Below are the code and all the weights of a small trained network. Each question names an input and a target symbol and asks about switching units off, where a switched-off unit gives its printed mean instead of its output.

import numpy as np


def w(rows, s, z=0):
    codes = np.array(rows[::2]) - 128.0
    scale = np.full(codes.shape[1], s)
    scale[-1] = z or s
    return codes * scale


def norm(h):
    return h / np.sqrt((h * h).mean(-1, keepdims=True) + 1e-5)


def f(y):
    return y / 2 * (1 + np.tanh(0.7978845608 * (y + 0.044715 * y**3)))


def softmax(a):
    e = np.exp(a - a.max(-1, keepdims=True))
    return e / e.sum(-1, keepdims=True)


def log_softmax(a):
    a = a - a.max(-1, keepdims=True)
    return a - np.log(np.exp(a).sum(-1, keepdims=True))


def net(x, mask):
    ids = ['ΘΠΣΦΩαγεζημτ'.index(c) for c in x.split()]
    T = len(ids)
    res = E[ids] + P[:T]
    u = 0
    for l in range(3):
        q, k, v = (norm(res) @ M[l].T for M in (Q, K, V))
        z = softmax(np.where(np.tri(T) > 0, q @ k.T / 2**0.5, -1e9)) @ v
        res = res + np.where(mask[u], z, O[l][:, -1]) @ O[l][:, :-1]
        u += 1
        y = f(norm(res) @ A[l][:, :-1].T + A[l][:, -1])
        res = res + np.where(mask[u : u + 4], y, B[l][:, -1]) @ B[l][:, :-1]
        u += 4
    return log_softmax(norm(res)[-1] @ U[:, :-1].T + U[:, -1])


Q, K, V, O, A, B = {}, {}, {}, {}, {}, {}
E = w([
[176,172,179,178,133,149,69],'Θ',
[125,162,92,87,140,150,157],'Π',
[26,139,90,130,96,104,174],'Σ',
[179,62,137,125,72,113,145],'Φ',
[119,153,194,163,58,158,99],'Ω',
[193,207,68,123,98,225,178],'α',
[106,136,141,133,107,72,133],'γ',
[198,92,108,45,78,103,126],'ε',
[193,35,249,117,249,94,87],'ζ',
[117,109,127,136,148,51,168],'η',
[63,118,133,84,101,152,200],'μ',
[254,91,104,181,52,45,35],'τ',
],0.015)
P = w([
[102,113,72,131,108,100,61],'0',
[90,2,105,193,160,98,154],'1',
[108,121,133,102,155,146,114],'2',
[94,118,152,82,48,76,114],'3',
[181,72,97,203,107,123,124],'4',
[102,127,135,101,163,139,128],'5',
[84,122,146,83,47,76,133],'6',
],0.021)
Q[0] = w([
[153,214,164,93,158,92,180],'L0H0',
[132,215,58,138,1,93,162],'L0H0',
],0.023)
K[0] = w([
[87,158,111,105,162,117,123],'L0H0',
[80,60,2,171,110,143,25],'L0H0',
],0.023)
V[0] = w([
[165,157,130,101,149,160,166],'L0H0',
[47,182,97,7,163,130,153],'L0H0',
],0.013)
O[0] = w([
[8,58,54,230,73,194,127,1],'L0H0',
[199,71,191,57,146,143,42,43],'L0H0',
],0.011,0.0086)
A[0] = w([
[148,213,99,117,169,252,107,39],'L0N0',
[67,173,204,127,186,185,112,197],'L0N1',
[111,139,118,154,204,148,77,4],'L0N2',
[203,71,105,153,164,153,186,211],'L0N3',
],0.028,0.0027)
B[0] = w([
[105,173,223,141,122,97,34,199],'L0N0',
[29,221,96,57,96,168,163,253],'L0N1',
[86,69,230,138,131,105,45,158],'L0N2',
[141,187,179,171,255,133,225,234],'L0N3',
],0.021,0.0071)
Q[1] = w([
[80,66,208,76,57,90,196],'L1H0',
[92,190,33,108,252,183,75],'L1H0',
],0.015)
K[1] = w([
[91,139,115,81,200,33,53],'L1H0',
[108,135,177,90,111,245,248],'L1H0',
],0.017)
V[1] = w([
[116,159,79,64,113,106,236],'L1H0',
[249,199,233,126,13,197,171],'L1H0',
],0.02)
O[1] = w([
[214,178,110,73,13,95,167,254],'L1H0',
[51,250,81,37,164,172,55,208],'L1H0',
],0.016,0.0079)
A[1] = w([
[85,27,105,119,99,192,92,82],'L1N0',
[121,119,249,114,183,143,94,95],'L1N1',
[181,167,114,197,238,86,216,254],'L1N2',
[158,44,129,121,178,212,142,174],'L1N3',
],0.02,0.00078)
B[1] = w([
[165,179,200,151,123,153,76,137],'L1N0',
[137,52,74,82,110,65,156,199],'L1N1',
[127,61,252,109,143,116,173,250],'L1N2',
[174,222,154,128,95,137,130,141],'L1N3',
],0.021,0.017)
Q[2] = w([
[94,142,168,171,118,134,117],'L2H0',
[149,108,146,112,120,253,175],'L2H0',
],0.027)
K[2] = w([
[69,133,203,192,131,106,126],'L2H0',
[137,91,203,34,109,252,237],'L2H0',
],0.018)
V[2] = w([
[71,105,46,174,38,150,27],'L2H0',
[137,207,26,219,253,38,109],'L2H0',
],0.019)
O[2] = w([
[28,126,111,211,7,84,59,3],'L2H0',
[85,120,223,43,126,23,170,71],'L2H0',
],0.014,0.02)
A[2] = w([
[140,112,151,87,98,24,237,232],'L2N0',
[100,181,14,94,32,161,78,175],'L2N1',
[56,44,249,114,142,197,10,114],'L2N2',
[39,144,72,179,72,127,49,5],'L2N3',
],0.018,0.0016)
B[2] = w([
[117,137,108,238,117,140,73,254],'L2N0',
[81,78,118,137,175,180,225,225],'L2N1',
[158,170,143,86,3,196,211,166],'L2N2',
[188,135,135,165,241,170,44,160],'L2N3',
],0.019,0.017)
U = w([
[104,143,194,155,132,218,34,178],'Θ',
[177,95,165,46,41,150,124,74],'Π',
[152,156,57,158,99,141,219,102],'Σ',
[154,80,233,151,177,135,202,142],'Φ',
[57,226,94,75,217,91,158,123],'Ω',
[160,233,168,115,177,23,71,115],'α',
[108,18,96,9,172,155,128,49],'γ',
[254,174,112,97,199,130,116,144],'ε',
[23,85,186,131,134,59,186,83],'ζ',
[145,75,57,117,153,62,81,253],'η',
[102,87,93,195,220,241,48,119],'μ',
[135,189,122,251,133,128,97,159],'τ',
],0.0097,0.0047)

Each question gives the input, a string of symbols that net reads in full, and the target symbol t.
The units are the heads (2 rows each of Q, K, V and O) and the neurons (one row each of A and B). Each row of codes is followed by its name. A weight is (code - 128) times the scale printed after its matrix; where a second scale follows, it is the last column's (O, A, B and U).
mask holds one flag per unit, layer by layer, with each layer's heads first. A switched-off unit (its flag False) gives its mean, the last column of its rows in O or B, instead of its output. The means were averaged over made-up inputs and are rounded, as every weight is.
A unit's drop is (log p(t) with every unit on - log p(t) with that unit switched off) / (log p(t) with every unit on - log p(t) with every unit switched off).
The circuit of an input: a set's keep is (log p(t) with only the set's units on - log p(t) with every unit switched off) / (log p(t) with every unit on - log p(t) with every unit switched off). Starting from the 12 units with the biggest drops (on a tie, the unit counted first), units are removed one at a time, each time the one whose removal leaves the highest keep (on an exact tie, the one counted first), for as long as the keep stays at least 0.8.
units of the circuit, in order: the units of the circuit, biggest drop first
most important unit: the unit with the biggest drop
k most important neurons: the k neurons with the biggest drops, biggest first
top k neurons in layer l: the k neurons of layer l with the biggest drops, biggest first
input Φ Θ η ε, target Σ: units of the circuit, in order	L1H0, L1N2, L2H0, L2N1
input Θ ζ Ω μ, target ζ: units of the circuit, in order	L2H0, L0N3, L1H0, L1N2
input Ω Θ Σ μ, target Ω: units of the circuit, in order	L1H0, L1N2, L2H0, L0H0
input η ε Π, target Π: 2 most important neurons	L0N2, L1N1
input Ω Θ Ω γ, target Ω: most important unit	L1H0
input γ Ω Φ Σ μ Ω α, target α: 2 most important neurons	L0N1, L1N2
input Θ γ Ω η, target ζ: units of the circuit, in order	L0N3, L1H0, L2H0, L1N2
input Θ γ ζ, target ζ: 4 most important neurons	L0N2, L1N1, L1N2, L0N3
input Ω Θ Π Σ μ Φ α, target Ω: 2 most important neurons	L0N3, L1N2
input Π Ω Φ Ω Φ Σ ζ, target Π: 3 most important neurons	L0N1, L2N2, L0N3
input μ Θ Ω ε ζ Σ Σ, target γ: units of the circuit, in order	L0H0, L0N3, L1H0, L1N1
input Θ μ Ω γ ε Θ Ω, target ζ: units of the circuit, in order	L2H0, L1H0, L0N3, L1N2
input η Ω Ω, target Ω: 2 most important neurons	L0N1, L0N0
input Φ Ω Σ Θ, target Σ: most important unit	L0N0
input Θ ε Σ γ, target ζ: 2 most important neurons	L0N3, L0N1
input Φ γ γ Φ, target Σ: 4 most important neurons	L0N0, L0N1, L1N2, L0N3
input η ζ μ Φ Ω α Ω, target ε: 2 most important neurons	L0N0, L0N2
input Φ Θ Ω Π, target Σ: 2 most important neurons	L0N0, L0N3
input Π ζ Θ Θ, target Π: 2 most important neurons	L0N3, L2N2
input α η Θ Ω, target Θ: 2 most important neurons	L1N2, L2N3
input η Θ Σ Σ η ε, target ε: top neuron in layer 1	L1N1
input Σ Σ Σ Ω Ω Φ ε, target η: top 2 neurons in layer 0	L0N1, L0N3
input γ Φ Ω η μ Σ η, target α: 4 most important neurons	L0N1, L1N2, L0N3, L0N2
input Φ Ω Ω η, target Σ: top 3 neurons in layer 0	L0N1, L0N0, L0N3
input μ Φ γ Ω Ω ε ζ, target γ: top 3 neurons in layer 0	L0N3, L0N1, L0N2
